Below is a small trained network, with its code and all its weights. Each question gives an input and a class and asks what happens when units are switched off, that is, made to give their printed mean instead of their output.

import numpy as np


def w(rows, s, z=0):
    codes = np.array(rows[::2]) - 128.0
    scale = np.full(codes.shape[1], s)
    scale[-1] = z or s
    return codes * scale


def f(y):
    return np.maximum(y, 0)


def log_softmax(a):
    a = a - a.max(-1, keepdims=True)
    return a - np.log(np.exp(a).sum(-1, keepdims=True))


def net(x, mask):
    res = np.array(x, float).reshape(1, 4) / 4 @ E
    y = f(res @ A[0][:, :-1].T + A[0][:, -1])
    res = res + np.where(mask, y, B[0][:, -1]) @ B[0][:, :-1]
    return log_softmax(res[-1] @ U[:, :-1].T + U[:, -1])


A, B = {}, {}
E = w([
[50,222,100,69,56,28,141,165,126],'x0',
[217,248,220,35,142,202,136,214,149],'x1',
[198,128,40,89,91,143,89,65,66],'x2',
[152,83,132,160,106,123,190,222,55],'x3',
],0.011)
A[0] = w([
[213,82,151,158,229,226,110,132,125,103],'neuron 1',
[179,111,91,88,105,128,159,134,79,180],'neuron 2',
[138,143,163,85,170,130,136,161,188,112],'neuron 3',
[205,202,161,77,83,213,127,181,106,51],'neuron 4',
[182,129,105,149,113,140,194,222,18,2],'neuron 5',
[108,142,164,147,147,137,141,146,151,43],'neuron 6',
[171,139,78,98,94,158,131,84,182,76],'neuron 7',
[198,150,112,114,57,138,102,109,98,26],'neuron 8',
[79,212,97,32,67,42,154,185,104,56],'neuron 9',
[125,208,154,89,178,133,34,19,207,32],'neuron 10',
[196,121,100,70,61,137,38,85,117,66],'neuron 11',
[91,102,228,154,124,96,142,157,250,78],'neuron 12',
],0.011,0.0049)
B[0] = w([
[138,114,171,58,113,144,187,38,129,249],'neuron 1',
[173,197,123,132,152,68,204,150,127,182],'neuron 2',
[116,140,84,172,137,111,176,108,85,193],'neuron 3',
[146,76,61,185,57,132,99,101,31,254],'neuron 4',
[36,142,245,198,140,108,95,181,183,204],'neuron 5',
[81,186,110,108,200,143,162,122,130,156],'neuron 6',
[135,148,166,176,165,116,183,186,124,167],'neuron 7',
[117,131,104,133,244,147,167,176,150,168],'neuron 8',
[148,82,159,82,111,204,204,46,165,251],'neuron 9',
[81,194,203,204,72,96,89,129,171,230],'neuron 10',
[164,149,92,107,209,116,177,138,98,194],'neuron 11',
[176,140,58,110,189,99,216,183,99,213],'neuron 12',
],0.011,0.016)
U = w([
[146,105,197,5,126,188,140,52,153,92],'0',
[107,170,244,189,128,123,109,189,162,158],'1',
[161,170,88,87,240,139,153,198,121,102],'2',
[98,52,12,200,75,107,110,73,72,147],'3',
[151,134,129,67,116,119,125,124,117,252],'4',
[121,124,101,66,112,157,38,158,111,85],'5',
[142,114,144,132,129,155,42,172,161,88],'6',
],0.012,0.011)

Each question gives the input, the list of numbers given to net, and the class t.
The units are the neurons (one row each of A and B). Each row of codes is followed by its name. A weight is (code - 128) times the scale printed after its matrix; where a second scale follows, it is the last column's (A, B and U).
mask holds one flag per neuron, in row order. A switched-off neuron (its flag False) gives its mean, the last column of its row in B, instead of its output. The means were averaged over made-up inputs and are rounded, as every weight is.
A unit's drop is (log p(t) with every unit on - log p(t) with that unit switched off) / (log p(t) with every unit on - log p(t) with every unit switched off).
The circuit of an input: a set's keep is (log p(t) with only the set's units on - log p(t) with every unit switched off) / (log p(t) with every unit on - log p(t) with every unit switched off). Starting from all 12 units, units are removed one at a time, each time the one whose removal leaves the highest keep (on an exact tie, the one counted first), for as long as the keep stays at least 0.8.
units of the circuit, in order: the units of the circuit, biggest drop first
most important unit: the unit with the biggest drop
k most important neurons: the k neurons with the biggest drops, biggest first
drop of u: that unit's drop, to one decimal
input [7,4,-6,7], class 0: most important unit	neuron 9
input [1,-4,-6,5], class 2: units of the circuit, in order	neuron 10; neuron 4
input [8,-1,4,-8], class 0: 2 most important neurons	neuron 9; neuron 5
input [-6,-5,2,6], class 0: 3 most important neurons	neuron 1; neuron 4; neuron 10
input [6,-5,-7,3], class 2: 4 most important neurons	neuron 12; neuron 4; neuron 1; neuron 10
input [2,-4,4,-2], class 2: 3 most important neurons	neuron 4; neuron 11; neuron 1
input [-5,6,5,-2], class 3: 2 most important neurons	neuron 4; neuron 9
input [-1,7,6,3], class 3: 2 most important neurons	neuron 4; neuron 12
input [1,-4,-5,-3], class 2: 3 most important neurons	neuron 4; neuron 12; neuron 5
input [5,0,3,-6], class 1: 2 most important neurons	neuron 10; neuron 1
input [6,2,1,7], class 1: 2 most important neurons	neuron 5; neuron 1
input [4,-3,-1,-4], class 0: 3 most important neurons	neuron 4; neuron 5; neuron 9
input [1,-2,-2,-5], class 1: 2 most important neurons	neuron 4; neuron 10
input [-7,-3,-6,3], class 0: most important unit	neuron 1
input [8,-1,0,3], class 0: drop of neuron 9	0.6
input [4,5,-7,-2], class 2: drop of neuron 12	1.1
input [-4,4,8,2], class 2: drop of neuron 8	0.1
